Below is a small trained network, with its code and all its weights. Each question gives an input and a class and asks what happens when units are switched off, that is, made to give their printed mean instead of their output.

import numpy as np


def w(rows, s, z=0):
    codes = np.array(rows[::2]) - 128.0
    scale = np.full(codes.shape[1], s)
    scale[-1] = z or s
    return codes * scale


def f(y):
    return np.maximum(y, 0)


def log_softmax(a):
    a = a - a.max(-1, keepdims=True)
    return a - np.log(np.exp(a).sum(-1, keepdims=True))


def net(x, mask):
    res = np.array(x, float).reshape(1, 8) / 4 @ E
    y = f(res @ A[0][:, :-1].T + A[0][:, -1])
    res = res + np.where(mask, y, B[0][:, -1]) @ B[0][:, :-1]
    return log_softmax(res[-1] @ U[:, :-1].T + U[:, -1])


A, B = {}, {}
E = w([
[159,254,74,203,67,132,91,128,98,71,108],'x0',
[44,182,201,153,164,172,217,98,96,93,43],'x1',
[214,130,114,130,112,138,220,181,225,124,59],'x2',
[127,118,99,45,31,245,144,75,152,145,127],'x3',
[127,125,125,133,128,130,127,126,129,126,127],'x4',
[152,116,134,146,133,123,238,62,113,57,226],'x5',
[104,164,39,155,132,102,200,131,110,235,134],'x6',
[230,138,130,107,201,129,91,8,91,167,88],'x7',
],0.0091)
A[0] = w([
[137,148,165,164,188,74,140,170,118,113,130,55],'N0',
[138,87,228,133,133,123,69,146,137,31,114,72],'N1',
[119,123,134,150,172,97,99,172,126,145,99,79],'N2',
[138,158,118,156,149,111,119,146,120,109,128,104],'N3',
[219,131,138,137,194,119,111,18,117,168,76,25],'N4',
[66,126,126,156,112,126,148,188,143,101,137,34],'N5',
[77,153,154,97,91,167,160,88,118,133,87,109],'N6',
[88,141,140,104,119,136,36,180,147,198,21,93],'N7',
[103,97,147,160,109,128,146,187,138,126,157,28],'N8',
[76,123,126,133,102,102,133,206,155,101,149,37],'N9',
[7,133,145,131,139,120,37,78,64,151,189,2],'N10',
[159,119,127,106,114,123,116,132,136,151,163,42],'N11',
[157,219,78,187,62,117,85,122,104,73,114,75],'N12',
[214,94,80,124,102,106,56,182,145,166,218,16],'N13',
[59,149,190,150,180,133,167,111,107,134,32,64],'N14',
[159,137,144,142,138,112,216,82,129,68,240,17],'N15',
[95,166,137,145,132,137,160,110,114,90,89,18],'N16',
[95,21,182,81,182,107,156,139,149,193,140,149],'N17',
[169,111,169,109,118,131,113,131,155,72,94,109],'N18',
[122,120,100,89,56,176,120,82,137,131,124,164],'N19',
[220,108,138,137,128,123,196,204,187,125,40,79],'N20',
[78,143,125,105,81,146,142,178,140,114,170,45],'N21',
[139,130,156,186,210,62,135,168,108,84,143,45],'N22',
[85,143,62,175,146,91,198,129,110,249,125,98],'N23',
],0.014,0.0043)
B[0] = w([
[156,122,160,110,65,149,122,106,160,141,119,189],'N0',
[116,146,30,68,166,160,89,149,130,136,203,226],'N1',
[147,111,151,130,73,147,153,98,120,143,134,175],'N2',
[153,134,137,128,146,150,147,124,137,154,137,162],'N3',
[63,130,126,79,129,141,87,137,57,170,21,236],'N4',
[104,124,122,99,145,121,97,123,86,152,69,185],'N5',
[139,103,181,96,88,109,118,136,186,126,133,192],'N6',
[160,59,125,172,100,108,156,90,7,103,204,242],'N7',
[101,126,131,111,145,133,110,121,96,154,79,171],'N8',
[102,131,138,90,130,136,102,124,84,155,64,191],'N9',
[97,203,54,218,88,121,172,136,173,74,59,242],'N10',
[125,135,161,126,111,128,124,144,156,116,123,162],'N11',
[188,146,186,169,246,148,159,132,149,175,136,237],'N12',
[73,82,185,75,120,47,108,166,206,68,134,244],'N13',
[96,85,175,93,132,49,101,169,192,86,139,229],'N14',
[142,67,111,192,92,87,136,113,21,93,185,245],'N15',
[119,104,154,118,157,79,118,156,164,107,139,176],'N16',
[207,166,193,182,230,149,158,128,145,171,132,252],'N17',
[115,151,66,99,152,140,115,143,130,142,170,184],'N18',
[164,129,150,105,66,176,152,100,157,173,134,213],'N19',
[88,201,70,227,87,120,160,119,163,72,80,239],'N20',
[118,127,140,94,132,137,99,110,98,155,71,187],'N21',
[157,112,172,103,61,172,163,97,157,161,126,210],'N22',
[122,149,32,62,161,176,78,147,134,116,215,245],'N23',
],0.02,0.017)
U = w([
[93,74,194,110,125,37,136,176,183,77,134,105],'0',
[70,122,144,109,139,129,111,114,43,182,22,65],'1',
[101,192,82,218,91,119,202,121,156,74,86,143],'2',
[152,50,134,187,104,85,176,91,22,97,183,124],'3',
[185,146,188,178,231,132,183,136,137,167,131,118],'4',
[121,144,47,80,143,178,111,147,141,127,207,111],'5',
[168,104,180,96,2,188,185,67,181,173,132,252],'6',
],0.0088,0.0037)

Each question gives the input, the list of numbers given to net, and the class t.
The units are the neurons (one row each of A and B). Each row of codes is followed by its name. A weight is (code - 128) times the scale printed after its matrix; where a second scale follows, it is the last column's (A, B and U).
mask holds one flag per neuron, in row order. A switched-off neuron (its flag False) gives its mean, the last column of its row in B, instead of its output. The means were averaged over made-up inputs and are rounded, as every weight is.
A unit's drop is (log p(t) with every unit on - log p(t) with that unit switched off) / (log p(t) with every unit on - log p(t) with every unit switched off).
most important unit: the unit with the biggest drop
top k neurons: the k neurons with the biggest drops, biggest first
drop when u is switched off: that unit's drop, to one decimal
input [3,5,-6,4,0,-7,6,6], class 3: most important unit -> N7
input [-5,-6,5,4,-5,1,-3,5], class 0: top 3 neurons -> N13, N10, N12
input [4,0,-6,8,-7,0,-2,4], class 6: top 3 neurons -> N19, N20, N6
input [1,5,-4,6,-5,-5,6,-7], class 1: top 3 neurons -> N21, N5, N1
input [5,-3,2,-6,7,-6,4,7], class 1: top 2 neurons -> N4, N15
input [-6,1,7,-1,-7,2,-4,0], class 2: top 2 neurons -> N20, N12
input [-4,1,-6,-4,-7,-7,1,-3], class 3: top 2 neurons -> N7, N20
input [-8,-6,-5,5,3,6,-1,1], class 4: top 2 neurons -> N17, N7
input [5,2,2,7,2,7,5,-4], class 3: top 2 neurons -> N15, N22
input [-1,1,4,-7,7,2,2,7], class 1: top 3 neurons -> N4, N19, N6
input [-4,-3,6,6,0,4,-6,6], class 1: top 2 neurons -> N4, N10
input [5,7,7,-2,-6,-1,6,-5], class 0: top 3 neurons -> N14, N10, N16
input [2,8,-8,-3,-1,8,5,1], class 0: top 2 neurons -> N14, N20
input [8,-5,6,2,1,-4,-8,7], class 4: most important unit -> N12
input [8,-3,-6,8,1,-3,-8,5], class 4: top 2 neurons -> N12, N23
input [-2,-1,-3,-8,1,7,5,-1], class 6: drop when N7 is switched off -> 1.0
input [-6,6,6,3,5,-5,7,-5], class 5: drop when N4 is switched off -> 0.2
input [-1,-6,6,-5,-4,8,0,8], class 1: drop when N7 is switched off -> 0.7
